Here is a tiny trained network, its code and every weight. The questions are about switching its units off for an input and a target symbol, where a switched-off unit gives its printed mean instead of its output.

import numpy as np


def w(rows, s, z=0):
    codes = np.array(rows[::2]) - 128.0
    scale = np.full(codes.shape[1], s)
    scale[-1] = z or s
    return codes * scale


def f(y):
    return np.maximum(y, 0)


def softmax(a):
    e = np.exp(a - a.max(-1, keepdims=True))
    return e / e.sum(-1, keepdims=True)


def log_softmax(a):
    a = a - a.max(-1, keepdims=True)
    return a - np.log(np.exp(a).sum(-1, keepdims=True))


def net(x, mask):
    ids = ['βγεηθμξσ'.index(c) for c in x.split()]
    T = len(ids)
    res = E[ids] + P[:T]
    r = res
    for j in range(3):
        rows = slice(3 * j, 3 * j + 3)
        q, k, v = (r @ M[0][rows].T for M in (Q, K, V))
        z = softmax(np.where(np.tri(T) > 0, q @ k.T / 3**0.5, -1e9)) @ v
        o = O[0][rows]
        res = res + np.where(mask[j], z, o[:, -1]) @ o[:, :-1]
    y = f(res @ A[0][:, :-1].T + A[0][:, -1])
    res = res + np.where(mask[3:19], y, B[0][:, -1]) @ B[0][:, :-1]
    return log_softmax(res[-1] @ U[:, :-1].T + U[:, -1])


Q, K, V, O, A, B = {}, {}, {}, {}, {}, {}
E = w([
[145,31,254,107,94,218],'β',
[140,57,134,119,51,130],'γ',
[132,124,111,141,151,128],'ε',
[186,100,188,175,148,195],'η',
[176,131,140,164,35,183],'θ',
[172,196,138,134,124,179],'μ',
[101,132,151,103,148,142],'ξ',
[152,127,123,74,95,125],'σ',
],0.012)
P = w([
[83,106,122,138,115,125],'0',
[219,153,239,151,147,9],'1',
[151,119,86,108,158,178],'2',
[251,149,230,140,165,71],'3',
[178,118,56,87,184,225],'4',
[254,176,242,208,193,130],'5',
],0.0097)
Q[0] = w([
[120,118,210,118,145,128],'h0',
[63,89,166,89,160,91],'h0',
[138,164,115,165,235,105],'h0',
[224,96,79,73,172,176],'h1',
[217,4,44,42,202,200],'h1',
[212,119,235,175,155,153],'h1',
[44,159,106,127,64,115],'h2',
[203,117,182,113,136,173],'h2',
[170,80,44,53,164,154],'h2',
],0.037)
K[0] = w([
[174,95,193,174,111,111],'h0',
[62,108,208,110,130,96],'h0',
[137,163,151,169,254,121],'h0',
[164,176,150,152,113,216],'h1',
[206,174,180,126,104,244],'h1',
[183,97,52,70,146,234],'h1',
[74,136,152,118,103,39],'h2',
[151,117,103,66,119,202],'h2',
[180,176,200,185,99,199],'h2',
],0.034)
V[0] = w([
[121,140,108,174,134,138],'h0',
[127,107,137,133,92,149],'h0',
[94,158,155,137,118,161],'h0',
[161,4,102,234,141,111],'h1',
[96,74,161,3,172,104],'h1',
[97,116,209,174,210,194],'h1',
[139,122,122,111,121,120],'h2',
[109,142,104,202,201,121],'h2',
[163,106,44,169,196,67],'h2',
],0.019)
O[0] = w([
[114,101,137,95,125,126,128],'h0',
[122,168,108,112,155,117,134],'h0',
[156,114,102,114,130,118,141],'h0',
[188,28,122,67,76,157,101],'h1',
[84,146,141,8,176,70,32],'h1',
[156,74,76,143,194,62,255],'h1',
[124,131,135,126,134,140,121],'h2',
[134,104,110,150,66,78,109],'h2',
[115,84,144,129,36,99,45],'h2',
],0.014,0.0084)
A[0] = w([
[140,118,213,126,103,128,175],'n0',
[85,149,90,129,128,190,156],'n1',
[6,123,79,101,117,123,175],'n2',
[97,153,195,88,103,149,103],'n3',
[49,104,55,64,84,183,110],'n4',
[107,127,133,162,135,118,81],'n5',
[125,156,217,115,106,44,13],'n6',
[140,109,90,110,112,152,40],'n7',
[80,116,74,114,78,198,69],'n8',
[159,136,172,136,120,84,27],'n9',
[122,128,141,143,116,153,137],'n10',
[114,122,124,148,114,170,95],'n11',
[136,120,123,149,95,141,12],'n12',
[41,107,54,114,68,113,76],'n13',
[134,149,192,171,80,43,3],'n14',
[130,166,205,153,99,68,39],'n15',
],0.016,0.0047)
B[0] = w([
[129,177,92,106,102,103,182],'n0',
[124,99,77,99,98,128,255],'n1',
[172,171,185,142,129,166,146],'n2',
[156,94,129,119,129,204,152],'n3',
[132,157,93,120,110,5,133],'n4',
[146,159,131,125,118,135,238],'n5',
[78,94,105,151,107,78,182],'n6',
[126,126,175,140,124,126,216],'n7',
[88,101,194,129,115,159,160],'n8',
[108,103,142,132,126,151,214],'n9',
[115,135,117,130,146,113,215],'n10',
[95,128,117,129,134,118,225],'n11',
[115,123,120,119,144,132,175],'n12',
[45,105,130,162,196,148,130],'n13',
[159,165,143,70,116,117,239],'n14',
[93,98,180,138,132,149,247],'n15',
],0.028,0.0069)
U = w([
[99,88,173,185,151,160,40],'β',
[147,120,155,134,222,90,48],'γ',
[198,123,165,143,136,151,23],'ε',
[157,178,248,225,166,112,160],'η',
[161,116,167,137,111,61,97],'θ',
[89,107,181,220,191,39,56],'μ',
[225,49,182,235,140,88,156],'ξ',
[150,166,78,252,148,95,254],'σ',
],0.0041,0.005)

Each question gives the input, a string of symbols that net reads in full, and the target symbol t.
The units are the heads (3 rows each of Q, K, V and O) and the neurons (one row each of A and B). Each row of codes is followed by its name. A weight is (code - 128) times the scale printed after its matrix; where a second scale follows, it is the last column's (O, A, B and U).
mask holds one flag per unit, heads first, then neurons. A switched-off unit (its flag False) gives its mean, the last column of its rows in O or B, instead of its output. The means were averaged over made-up inputs and are rounded, as every weight is.
A unit's drop is (log p(t) with every unit on - log p(t) with that unit switched off) / (log p(t) with every unit on - log p(t) with every unit switched off).
The circuit of an input: a set's keep is (log p(t) with only the set's units on - log p(t) with every unit switched off) / (log p(t) with every unit on - log p(t) with every unit switched off). Starting from the 12 units with the biggest drops (on a tie, the unit counted first), units are removed one at a time, each time the one whose removal leaves the highest keep (on an exact tie, the one counted first), for as long as the keep stays at least 0.8.
units of the circuit, in order: the units of the circuit, biggest drop first
most important unit: the unit with the biggest drop
k most important neurons: the k neurons with the biggest drops, biggest first
which heads matter: for each layer, one digit per head in row order, 1 if its drop is at least 0.15 and else 0, layers parted by /
drop of u: that unit's drop, to one decimal
input ξ η μ θ, target η: units of the circuit, in order -> (h1 n15 n1)
input ε θ μ μ ξ μ, target μ: most important unit -> h1
input μ μ ξ, target σ: which heads matter -> 010
input μ β ξ, target γ: units of the circuit, in order -> (h1 h2)
input ξ ε γ β, target ε: units of the circuit, in order -> (h1 n3)
input η μ ε γ η ξ, target ξ: units of the circuit, in order -> (h1 h2)
input μ ξ η ε σ, target ξ: units of the circuit, in order -> (h1 n7)
input ξ ε ξ γ, target μ: units of the circuit, in order -> (h1 n6)
input ε ξ ε, target μ: 2 most important neurons -> (n13 n4)
input η θ σ, target β: which heads matter -> 010
input μ μ ε ε, target θ: 3 most important neurons -> (n14 n0 n6)
input ε γ μ ε ε, target σ: units of the circuit, in order -> (h1 n15 n1)
input μ μ ε θ, target θ: which heads matter -> 001
input μ μ μ ξ θ η, target σ: most important neuron -> (n0)
input η η η, target ξ: drop of h1 -> 0.8
input η μ η μ μ θ, target η: drop of n15 -> 0.2
input θ μ μ η γ μ, target ε: drop of h2 -> 0.1
input σ η η μ η μ, target ξ: drop of h1 -> 0.8
input ξ σ μ μ γ θ, target ε: 2 most important neurons -> (n3 n0)
